Each row, then roughly how far along a hidden order it lies, from 0 to 9
In the rows, zero is written as 128.
[121 117 157 127 138 140 124 123 149 125  87 131 164 106 134 148 169 106
 137  94 144 152 167 150 151 132  95 145 143 145  67 124 134 164 140 154
 139  99 120 131 124 112 141 153 216 116 103 118 159 125 111 110 137 119
 110 102 154 139 133 129 113 141 139 138  90 102 122 136 103 143  88 145
 119 107 135  63 119 129 120 144 124 127 120  92 143  71 103 127  74 126
 119 159  98 153  79 139 132 200 138   2 108 163 165 130 101 105 109 115
  64 176 148]
5
[130 129 124 142 135 161  79 131 134 114 152 128 110 127 138 126 115 109
  96 147  76  73  99 183 154 171 118 112  67 155 114 109 137 124 143 137
 141 107 149 165 111 133 130 119 145 143 152 130 126 117 180 133  68 149
 182 159 131 171  86  64 121 129 127 143  97 124 129  65 189 105 127 138
 140 136 124 239  91 161 177 136 133  94 135 137 116 137 151 128 158 131
  90 145 116 150 120  60 140 113 128 255 148 124 108 132 101 181 118 121
 117  69 135]
6
[127 104 130 162 135 117 175 117 141 118 140 130 104 146 119 120 122  98
 118  84 110 150 169 142 119 150  89 160 233 134 225 106 120 140 149 146
 151 112 142 103 166  79 124 125 136 105 135 144 108 113 101 112 155 129
  85  89 111 134 132 128 128 171 125 138 114 125 118  96 138  79 126 121
 185 159 136  74 156 112 150 141 182 109 121 131  97 132 123 125 114  94
 110 138 124 114  74 175 119 143 143 123 139 113 129 180 102 164 147 118
 108 119 103]
4
[136 115 116 121 159 156 131 133  80  88 116 134 133 128 105 119 126 120
 164 127 103 151 146 104 113 227 141 157 136 122 122  75 116  95 161 137
 137  99 141 132 126 118 124 152 112  98 125  80 110 208 114 143 132 103
  69 104 104 115 150 107 120 134 169 124 122  99 126 164 216 150  60 128
 118 108  98 107 211 114 112 195 109 163 132 133  94 131 138 139 145 169
 113 156 126 185 104 143 149 142 166 144 114  61 193 129 152 150 109 163
  94  93 122]
3
[136 115 127 127 127 102 156 181 148 160 136 112  88 131 179 122 211 118
 132 142  90 175 147 191 100 114  87 133 147 145 147 139 108 159  76 156
 161 131 148 176 208 112 103 175 114 121  25 127 109 130 113 124 157 155
  99  81 139 142 206 100 134 126 159 141 112 111 107 140 135 116 134 149
 105 107 163  65 162 117 133 151 115 126 108  87 121 205 113 130 146 105
 136 118 161  86 148 145  72 140 125 108  88 130 150 139 186 125 117 123
 111  92 111]
0
[144 125 130 103 118 128 124 136 145 116 124 164 128 140 120 125 119 183
 135 176 101 187 154 147 143 133 136 111  82 124  86 127 135 181 125 175
 160 109 148 193 133 126 120 147 156 105  28  96 126 131 119 122 161  50
  93 119 137 145  99 181  89 101 147 135 106  45 109 255 126 226 122 134
  99 102 108 127 154 162  98 172  99 105 142 102 131  68 132 171 119 196
 161 149 142 218 192  92 142 135 128 115 123 128 160 133  93 131 105 133
 103 104 203]
6
[133 109 120  82 132 108  95 117 139 107 121 115 136  66  80 124 106 132
 193 120  80 168 109 174 131 131 196  66 151 128 128 131 125  25 154 114
 125 127 138 190 121  99 128 129 109 106 103  73 114 140  99 115 183  84
 128 147 118  95 118 147 135 131 151  64 196  92 165 184 190 118 135 127
  94 118 125 113 139  56  84 155  60 142 143 172 108  66 137 128  82 136
 105 145 123 165  97 155 149 138 130 181 145 116 153 111 149 105 132 113
 171  87 120]
5
[122 111 122 158 126 133 125 131 133 116 161 127 155 142 131 124 133 112
 108 126 101 118 179 126 167 126  90  99 167 178 113 120 136 136 149 103
 149  92 146 152 158  99 134 110 142 118 179 112 112 111  98 119 176 120
 158 121 121 157  88 172 162 140 121 144 216 118 130  99 106 136 129  99
 187 131 120 138  90 126 125 116 114  98 189 152 108  90 132 122  97 140
  96 180 107 146 101 137 109 139 145 170 186 122  90 146 127 115 166 106
 111 142 147]
8
[108 205 126 133 103  88 135 105 181 120 124 139 127 131 131 120 129  96
 120 118 140 151 167 149 170  58 112  93 147 120 101 155 141 142 146 137
 131 175 144 162 124 113 151 118 134 208 112 109 138 117 117 108 158  85
 176 194 130 145  90 255 122 126  75 141 136 106 128 123 126 120 179 121
 127 126 139 131  96 128 119  90 112 107 130 121 196  46 117 127  82 129
 119 108 119 138  89 127 136 158 120  98 156 169 105 138  91 101 124 109
 122 132 137]
9

[153 128 146 182 142 156 176 204 148 133 146 143 126 149 112 161 170 159
 152 182 138 145 129 113 115 112 107 132 119  89 118 120 115  98  82 102
 100  82  61 110 125 138 145 161 156 166 176 140 146 135 129 109  90 120
 122 122 112 126 130 129]
8
[123 124 128 127 129 137 144 135 135 141 166 166 158 159 177 145 141 140
 149 170 184 140 152 151 146 139 128 122 120  99  24 115  88 105 113 107
 115 103  96 104 106  94  61  92 114 113 126 160 153 143 147 179 163 136
 135 126 120 115 114 124]
6
[ 77  56  72  29 109  62 102 132 135 136 165 165 143 164 141 142 135 125
 117 112 103 131 123 123 129 131 137 136 118 141 187 141 166 161 144 157
 137 135 133 139 136 140 165 178 155 159 158 128 131 123 116  73  70  99
 107 118  87 105 109 113]
0
[173 151 147 158 134  74 115 165 134 122 107 106  97 151  76 152 164 157
 139 155 153 164 149 138 158 153 173 157 143 126 233 140 186 170 119 141
 119 111  53 100 129 125 114  91  98 111 102  26 103 108  95  51  24 109
 125 124 154 165 178 146]
2
[157 179 165 169 135 147 128 110 121 119 123 130 125 123 139 138 136 132
 149 181 175 140 154 153 155 141 144 133 130 150 161 131 143 157 148 152
 140 135 102 123 114 112  84  95 114 110 105 113 112 110 101  49  63  85
  99 111 100 118 136 133]
1
[150 148 125 106 123 118 129 119 126 129 138 127 145 138 166 140 140 157
 167 170 189 138 139 139 136 138 138 143 142 164 175 138 143 123 128  99
 111  99  93 108 119 110 110  93  99  83  81  68  78 107 100  90 116 138
 140 148 191 170 154 143]
3
[117 126 125 111 128 130 127 149 135 130 144 152 143 167 182 152 148 143
 145 142 163 136 146 154 155 149 150 138 128 117  74 117  97 113 102 100
 115 113 111 104 115 100  71  62  93 116  88 112 138 139 142 191 184 143
 149 135 147 117 123 123]
5
[159 153 177 160 140 128 124 160 133 110  92 103 104 135 118 146 141 134
 150 155 195 143 150 159 161 145 147 147 134 138 178 135 158 188 138 152
 137 139 126 122 127 113  92  71 106 120  76  67 128 111  94  57  49  84
 106  90 116 134 148 137]
1
[106 102 116 124 125 129 125 111 129 139 154 173 149 162 183 172 159 142
 145 193 135 139 137 139 142 148 168 143 129 139  97 116  90  85 101 120
 117 103  91 113 110 107  64  78  85 102  96 106 125 128 145 170 191 152
 142 162 139 115 123 120]
5
[155 168 162 137 128  76  89 115 120 102  65  83  89 106  59  97 103  80
  69   1  62 112 117 140 153 147 172 162 140 143 163 130 134 149 113 123
 123 130 117 129 138 136 148 132 137 161 134 142 171 140 133 160 137 134
 144 133 178 155 163 139]
6
[118 114 137 147 134 116 133 173 147 138 159 160 135 165 115 156 158 142
 138 179 162 154 150 143 151 138 147 133 119  86  85 117 106 119  97 124
 115  99  68  95 113 111  87  88 108 141 148 137 163 144 147 171 132 130
 128 123 111 114 127 127]
6
[161 162 157 185 137 126 140 192 147 140 158 155 149 145  94 124 118  95
  77  52  53 123 110 112 111 110 100 108 110  67  59 115 112 138 126 155
 149 156 146 142 141 140 134 110 116 126 128 101 135 125 128 118 114 134
 138 156 168 152 160 144]
9
[141 162 150 172 143 163 162 178 144 132 133 130 128 147 150 155 162 155
 163 168 157 136 117 115 114 111  94 113 115  92  96 122 101 103  81  81
 105  89  76 116 130 134 158 150 148 161 155 140 139 131 131 110  97 122
 127 113 129 133 139 130]
8
[ 73  62 102 115 131 142 160 203 148 141 131 139 121 133  79 101 125 124
 113 115 105 137 132 131 140 142 166 151 143 145 201 141 160 146 129 142
 136 142 133 138 144 151 164 148 128 124 118  74 103 116 111  70  65 111
 109 102  44  84  88 109]
0
[199 191 162 180 138 121 160 201 140 149 160 132 166 149 126 102  90 106
  91   1  68 121 111 130 126 125  91  94 117  43   9 124 121 118 136 112
 142 156 161 144 144 130 172 108  93  88 126  82 107 134 125 138  95 143
 133 113 151 179 164 154]
9
[ 75  69  96 103 125 151 159 175 143 153 167 137 126 122 107 117 116 124
 122 134 101 134 130 126 133 145 168 146 142 156 186 144 158 128 144 144
 137 136 151 142 140 148 167 156 131 125 121  94  85 114 112  81  78 116
 105 107  34  81  80 105]
0
[113  93 100  80 118  58  97 122 120 111  69  74  75  73  16  86 100 110
  98 135 154 160 155 151 157 150 154 141 131 108 127 129 137 134 113 135
 130 132 105 130 140 147 188 156 142 160 159 130 137 132 133 147 133 145
 149 146 183 162 159 130]
4
[148 170 173 216 149 134 151 201 139 126  91  77 100 131  68 142 133 135
 121 115 130 157 143 154 172 163 191 172 143 111 173 141 166 164 128 151
 145 155 131 134 144 135 125  67  89  98  97  93 122 121 113  90  17  91
  94  69  41 103 119 132]
0

[ 29 135 112 113 127 117 108 134 199  94 112 167 200 126 121 133 122 184
 135 122 176 139 154 124 127 112 153 137 109 113 128 126 138 137 159 174
  90 143 114  86 144  91 117 106 132 107 132 118 132 121 146 123 139 144
 195 131  89 147 137 144 109 154 104 141 130  85  84 101 119 200 169 119
 175 149 119 154 129 132  84 133 126 132 149 132 122  90 121 129 118  99
 133 122 129 147 164  88 117 108 145 121 128 108 126 131 168 155 123 109
 127 118]
7
[182  63 146 142 127 111 144  97   1 147 137 123 142 126  60  94 166  59
 140 156 105 110 172 154 107 149 175 120 165 135 131 125 139 140 123  77
  99 127 106 150 125 138 118 158 108  74 148 134 131 143 139 132 130 109
  21 146 223 171  33 102 151 131 105  97 121 199 165 112 166  22 134 162
  98 225 152  89  92 131 161 149 125  84 112 128 127 121 100 125 139 136
 140 106 182  99 137 157 117  62 149  85 115 110 131 162 125 160 168 172
 163 195]
0
[ 46 178 116 104 126 125 106 136 158 104 113 195 209 123  89 131 124 195
 123 134 167 139 124 131 131 108 145 140 109 118 120 135 135 125 148 149
 111 142 123  94 142  96 118 102 118 111 138 124 126 115 153 136 146 138
 201 137  98 135 153 142 112 143 102 135 135  71 105  99 121 188 159 118
 152 151 122 165 134 137  95 150 120 140 146 121 126  88 118 123 105 102
 111 118 125 144 120 117 123 127 155 146 127 104 125 138 135 148 111 109
 114 114]
6
[ 95 255 124  90 122 133  95 128 167 124 112 210 156 136  72 154 118 200
  98 152 140 134  73 139 140 124 109 137 110 127 109 143 129 118 125  94
 150 145 131 108 138  95 122  92  97 165 148 128 107 102 140 147 160 129
 173 134 105 100 182 133 112 118 108 147 129  32 129  93 128 147 129 126
 135 106 122 193 148 140 127 161 115 151 142 107 136 112 125 110 100  97
  87 122  88 144  28 158 135 174 150 213 130  99 129 138 117 141  95 117
  55 106]
5
[ 81  70 122 141 138 114 140 127 129  88 135  95 182 115 146 113 145 105
 167 122 118 139 213 125 119 108 199 131 123 129 154 122 131 144 152 162
  88 131 106 125 132 112 116 138 169  60 127 126 138 153 144 111 112 131
 116 139 127 156  84 140 127 148 123 131 114 171  99 131 116 124 170 124
 177 179 125 120 109 130 101 121 147 117 126 131 131 119 121 113 142 128
 145 124 158 128 245  90 112  56 126  68 132 147 125 128 191 137 171 127
 197 126]
5
[ 50 132 104 126 127 114 108 140 149  98 111 164 233 131 104 138 121 182
 127 122 172 135 158 119 123 127 177 131 113 111 132 114 147 151 158 161
  83 144  99  80 139  82 108 110 132 102 133 108 108 128 152 135 132 136
 197 133 127 153  95 137 108 148  89 138 132  76  87  92 126 183 172 118
 179 191 131 162 121 133  90 142 123 124 155 138 126  82 115 129 128  99
 141 117 137 150 196  90 118  92 142  88 116  97 125 125 190 172 127 132
 147 138]
7
[171   1 140 152 149  99 165 107  33 113 154  54 149 106 149  83 161  48
 182 130 138 114 216 139 108 118 159 124 159 146 146 130 130 131 135 129
  89 115  84 176 132 122 127 164 165  40 135 134 169 153 148 102 115 127
  37 147 182 173  53 111 152 142 137 104 129 255  97 150 127  82 133 148
 112 195 151  83  96 125 143 123 139  93 112 158 120 130 115 117 160 156
 162 132 182 113 232 111 108  44  90  34 121 134 125 135 158 121 190 129
 187 166]
1
[ 90  83 141 115 145 127 134 109 121 129 138 146 110 115 111 110 161  98
 153 147 110 133 160 154 122 113 144 126 146 132 123 135 123 124 147 118
 114 131 140 147 138 130 133 187 133  95 141 134 146 125 133 119 147 124
  53 138 142 144 125 133 135 129 117 110 125 185 136 121 140  90 135 134
 133 170 126 129 116 131 136 134 136 115 118 120 118 129 109 118 118 126
 119 114 156 119 136 152 122  97 153 136 127 134 134 156 116 133 148 128
 112 141]
3
[130 102 144 119 143 123 138 107  71 154 139 161  70 121  68 114 165  93
 140 155 100 121 119 160 118 127 127 122 155 135 120 133 125 124 137  90
 130 131 136 150 132 136 133 140 115  84 147 134 129 126 131 133 147 114
  38 139 160 143 118 124 140 119 110 108 128 180 159 111 150  42 119 146
 123 166 130 133 111 130 156 139 131 114 110 119 121 131 108 115 118 131
 116 111 152 114  89 179 123 111 165 144 123 121 149 165 106 133 154 142
 103 156]
1
[ 65 144 121 112 130 124 122 121 157 113 126 181 168 125  96 121 140 143
 138 139 147 133 140 141 127 113 158 136 125 120 126 132 133 129 151 150
 107 136 116 116 141 113 121 122 125 115 139 129 140 125 144 127 143 134
 121 138 121 141 131 139 121 141 108 134 122 126 111 108 132 141 157 127
 148 155 125 147 125 136 114 148 127 128 132 124 125  99 115 122 116 124
 115 116 135 135 139 126 121 108 155 128 125 120 128 143 136 141 130 114
 128 128]
4
[ 65 255 103 103 112 148  60 145 219 132 111 208 151 146 112 184 112 227
  70 129  88 148  66 118 139 135 107 127  97 112 107 119 128 123 152 126
 168 155 161  55 130  66 119  67  94 186 135 111  59  99 123 153 158 117
 255 116  81  87 174 153 100 110 113 162 140   1 108  80 122 207 143  96
 197  91 108 212 134 130 106 146 122 156 167 107 133 107 124 114  92  85
  96 120  82 153  39 150 149 191 179 219 119  93 156 121 141 169  71 160
  53  91]
9
[ 65  56 127 132 138 119 134 124 126  87 135 105 214 117 140 102 152 116
 171 125 128 141 205 130 117 107 193 132 127 129 150 123 129 143 150 157
  71 135 106 125 132 117 118 136 160  73 130 128 138 148 141 108 118 131
 113 136 119 155  93 143 126 145 134 125 113 159 102 137 121 115 167 125
 173 166 123 125 108 131 107 125 147 122 114 126 128 111 125 115 133 126
 138 123 154 134 229 100 119  73 130  65 135 145 127 136 187 132 158 126
 185 127]
5
